Below is a small trained network, with its code and all its weights. Each question gives an input and a target symbol and asks what happens when units are switched off, that is, made to give their printed mean instead of their output.

import numpy as np


def w(rows, s, z=0):
    codes = np.array(rows[::2]) - 128.0
    scale = np.full(codes.shape[1], s)
    scale[-1] = z or s
    return codes * scale


def f(y):
    return y / 2 * (1 + np.tanh(0.7978845608 * (y + 0.044715 * y**3)))


def softmax(a):
    e = np.exp(a - a.max(-1, keepdims=True))
    return e / e.sum(-1, keepdims=True)


def log_softmax(a):
    a = a - a.max(-1, keepdims=True)
    return a - np.log(np.exp(a).sum(-1, keepdims=True))


def net(x, mask):
    ids = ['γδεζηλμξπω'.index(c) for c in x.split()]
    T = len(ids)
    res = E[ids] + P[:T]
    u = 0
    for l in range(2):
        q, k, v = (res @ M[l].T for M in (Q, K, V))
        z = softmax(np.where(np.tri(T) > 0, q @ k.T / 2**0.5, -1e9)) @ v
        res = res + np.where(mask[u], z, O[l][:, -1]) @ O[l][:, :-1]
        u += 1
        y = f(res @ A[l][:, :-1].T + A[l][:, -1])
        res = res + np.where(mask[u : u + 12], y, B[l][:, -1]) @ B[l][:, :-1]
        u += 12
    return log_softmax(res[-1] @ U[:, :-1].T + U[:, -1])


Q, K, V, O, A, B = {}, {}, {}, {}, {}, {}
E = w([
[116,132,89,142],'γ',
[134,176,86,102],'δ',
[100,178,95,105],'ε',
[104,85,192,108],'ζ',
[153,94,171,164],'η',
[92,188,127,201],'λ',
[182,133,130,56],'μ',
[92,155,90,170],'ξ',
[136,133,132,99],'π',
[247,33,86,117],'ω',
],0.015)
P = w([
[78,176,101,1],'0',
[91,108,128,95],'1',
[94,110,163,106],'2',
[111,119,149,88],'3',
[111,101,162,83],'4',
[124,102,142,116],'5',
[124,105,159,106],'6',
[141,121,140,97],'7',
[139,111,151,87],'8',
[144,107,152,86],'9',
],0.0073)
Q[0] = w([
[145,63,186,83],'L0H0',
[3,144,150,170],'L0H0',
],0.0065)
K[0] = w([
[85,227,66,50],'L0H0',
[152,2,58,101],'L0H0',
],0.0069)
V[0] = w([
[2,6,166,175],'L0H0',
[175,37,145,179],'L0H0',
],0.0069)
O[0] = w([
[163,145,179,124,116],'L0H0',
[4,102,181,78,3],'L0H0',
],0.016,0.003)
A[0] = w([
[104,157,254,72,139],'L0N0',
[95,172,169,86,5],'L0N1',
[76,126,155,152,67],'L0N2',
[152,57,104,109,3],'L0N3',
[55,210,114,43,221],'L0N4',
[196,103,72,169,105],'L0N5',
[130,107,129,77,56],'L0N6',
[116,159,83,84,39],'L0N7',
[74,101,174,150,59],'L0N8',
[125,127,174,51,88],'L0N9',
[80,121,159,222,95],'L0N10',
[133,118,177,139,55],'L0N11',
],0.0095,0.0053)
B[0] = w([
[201,132,100,197,217],'L0N0',
[139,90,71,71,101],'L0N1',
[150,88,130,170,104],'L0N2',
[60,91,127,155,122],'L0N3',
[109,61,154,174,234],'L0N4',
[81,114,96,66,253],'L0N5',
[154,163,59,130,108],'L0N6',
[66,105,82,60,117],'L0N7',
[94,95,2,83,114],'L0N8',
[187,94,39,112,146],'L0N9',
[107,213,104,58,114],'L0N10',
[168,130,88,102,107],'L0N11',
],0.0088,0.0039)
Q[1] = w([
[243,162,210,2],'L1H0',
[235,68,138,174],'L1H0',
],0.0044)
K[1] = w([
[139,155,71,75],'L1H0',
[2,148,40,138],'L1H0',
],0.0091)
V[1] = w([
[96,22,162,52],'L1H0',
[89,159,1,83],'L1H0',
],0.007)
O[1] = w([
[123,69,93,146,91],'L1H0',
[62,140,245,55,253],'L1H0',
],0.011,0.0047)
A[1] = w([
[65,132,151,162,82],'L1N0',
[134,113,103,113,19],'L1N1',
[95,155,115,136,149],'L1N2',
[114,118,151,196,81],'L1N3',
[85,150,175,111,37],'L1N4',
[143,157,72,117,55],'L1N5',
[130,170,175,83,127],'L1N6',
[103,129,136,165,69],'L1N7',
[131,146,110,8,145],'L1N8',
[95,105,177,112,19],'L1N9',
[129,145,113,96,3],'L1N10',
[162,207,107,89,176],'L1N11',
],0.011,0.0053)
B[1] = w([
[69,138,26,128,133],'L1N0',
[62,78,64,155,111],'L1N1',
[162,235,119,92,130],'L1N2',
[112,171,117,100,130],'L1N3',
[67,134,120,80,181],'L1N4',
[203,113,232,63,119],'L1N5',
[113,182,199,214,233],'L1N6',
[116,118,105,32,114],'L1N7',
[41,44,175,201,255],'L1N8',
[94,155,146,49,166],'L1N9',
[106,118,239,64,114],'L1N10',
[255,185,198,231,182],'L1N11',
],0.0068,0.0072)
U = w([
[135,115,129,141,6],'γ',
[104,142,154,16,18],'δ',
[123,157,164,65,104],'ε',
[252,121,91,120,242],'ζ',
[150,100,48,199,25],'η',
[168,224,129,174,3],'λ',
[106,109,119,94,101],'μ',
[133,209,94,135,164],'ξ',
[136,138,120,150,107],'π',
[93,2,8,34,237],'ω',
],0.008,0.0053)

Each question gives the input, a string of symbols that net reads in full, and the target symbol t.
The units are the heads (2 rows each of Q, K, V and O) and the neurons (one row each of A and B). Each row of codes is followed by its name. A weight is (code - 128) times the scale printed after its matrix; where a second scale follows, it is the last column's (O, A, B and U).
mask holds one flag per unit, layer by layer, with each layer's heads first. A switched-off unit (its flag False) gives its mean, the last column of its rows in O or B, instead of its output. The means were averaged over made-up inputs and are rounded, as every weight is.
A unit's drop is (log p(t) with every unit on - log p(t) with that unit switched off) / (log p(t) with every unit on - log p(t) with every unit switched off).
The circuit of an input: a set's keep is (log p(t) with only the set's units on - log p(t) with every unit switched off) / (log p(t) with every unit on - log p(t) with every unit switched off). Starting from the 12 units with the biggest drops (on a tie, the unit counted first), units are removed one at a time, each time the one whose removal leaves the highest keep (on an exact tie, the one counted first), for as long as the keep stays at least 0.8.
units of the circuit, in order: the units of the circuit, biggest drop first
k most important neurons: the k neurons with the biggest drops, biggest first
k most important neurons of layer l: the k neurons of layer l with the biggest drops, biggest first
input ω μ ζ ε λ ζ, target ω: units of the circuit, in order => [L0H0; L1H0; L1N6]
input δ ε δ η η π η ζ ζ, target δ: 3 most important neurons => [L0N5; L0N7; L1N9]
input ε ζ ζ μ, target ε: units of the circuit, in order => [L0H0; L1H0; L0N5; L1N6]
input λ ζ ζ, target λ: 2 most important neurons of layer 1 => [L1N6; L1N11]
input ω ε ζ ε μ, target ω: units of the circuit, in order => [L1H0; L0H0; L1N6; L0N4]
input ζ γ δ λ μ, target ζ: most important neuron => [L1N11]
input ζ ζ ζ ω ε ζ ε, target ζ: 2 most important neurons of layer 0 => [L0N0; L0N5]
input ε ζ ζ η ε μ, target ε: 2 most important neurons => [L0N5; L0N7]
input ζ μ ε δ η π δ ζ ζ, target ζ: units of the circuit, in order => [L1H0; L1N8; L0N5; L1N4]
input ζ ζ ω ε, target ω: units of the circuit, in order => [L0H0; L1N6; L1H0]
input δ ε π, target δ: units of the circuit, in order => [L1H0; L0H0; L0N5]
input ζ λ ω λ, target ω: units of the circuit, in order => [L0H0; L0N8; L1N0]
input λ ζ μ ε ζ ζ ε, target ζ: units of the circuit, in order => [L1H0; L1N8; L0N5]
input ε λ ε, target λ: units of the circuit, in order => [L0H0; L1N11; L1H0]
input ε π ε δ λ ζ ε η, target ε: units of the circuit, in order => [L0H0; L1H0; L0N5; L0N7]
input δ λ ζ μ, target δ: 2 most important neurons => [L0N5; L0N7]
input δ ω ζ, target δ: 3 most important neurons => [L0N5; L1N9; L1N4]
input λ ζ λ, target λ: most important neuron of layer 0 => [L0N10]
input η η γ ζ ζ ζ ζ γ, target ζ: 3 most important neurons => [L1N8; L0N5; L0N0]
input δ ζ ζ λ ζ ξ ζ η, target δ: units of the circuit, in order => [L0H0; L1H0; L0N5; L0N7]
input ζ ζ δ η π ζ ζ γ, target ζ: 3 most important neurons => [L1N8; L0N5; L1N6]
input ζ ξ ω ζ ξ, target ω: 2 most important neurons of layer 1 => [L1N6; L1N11]
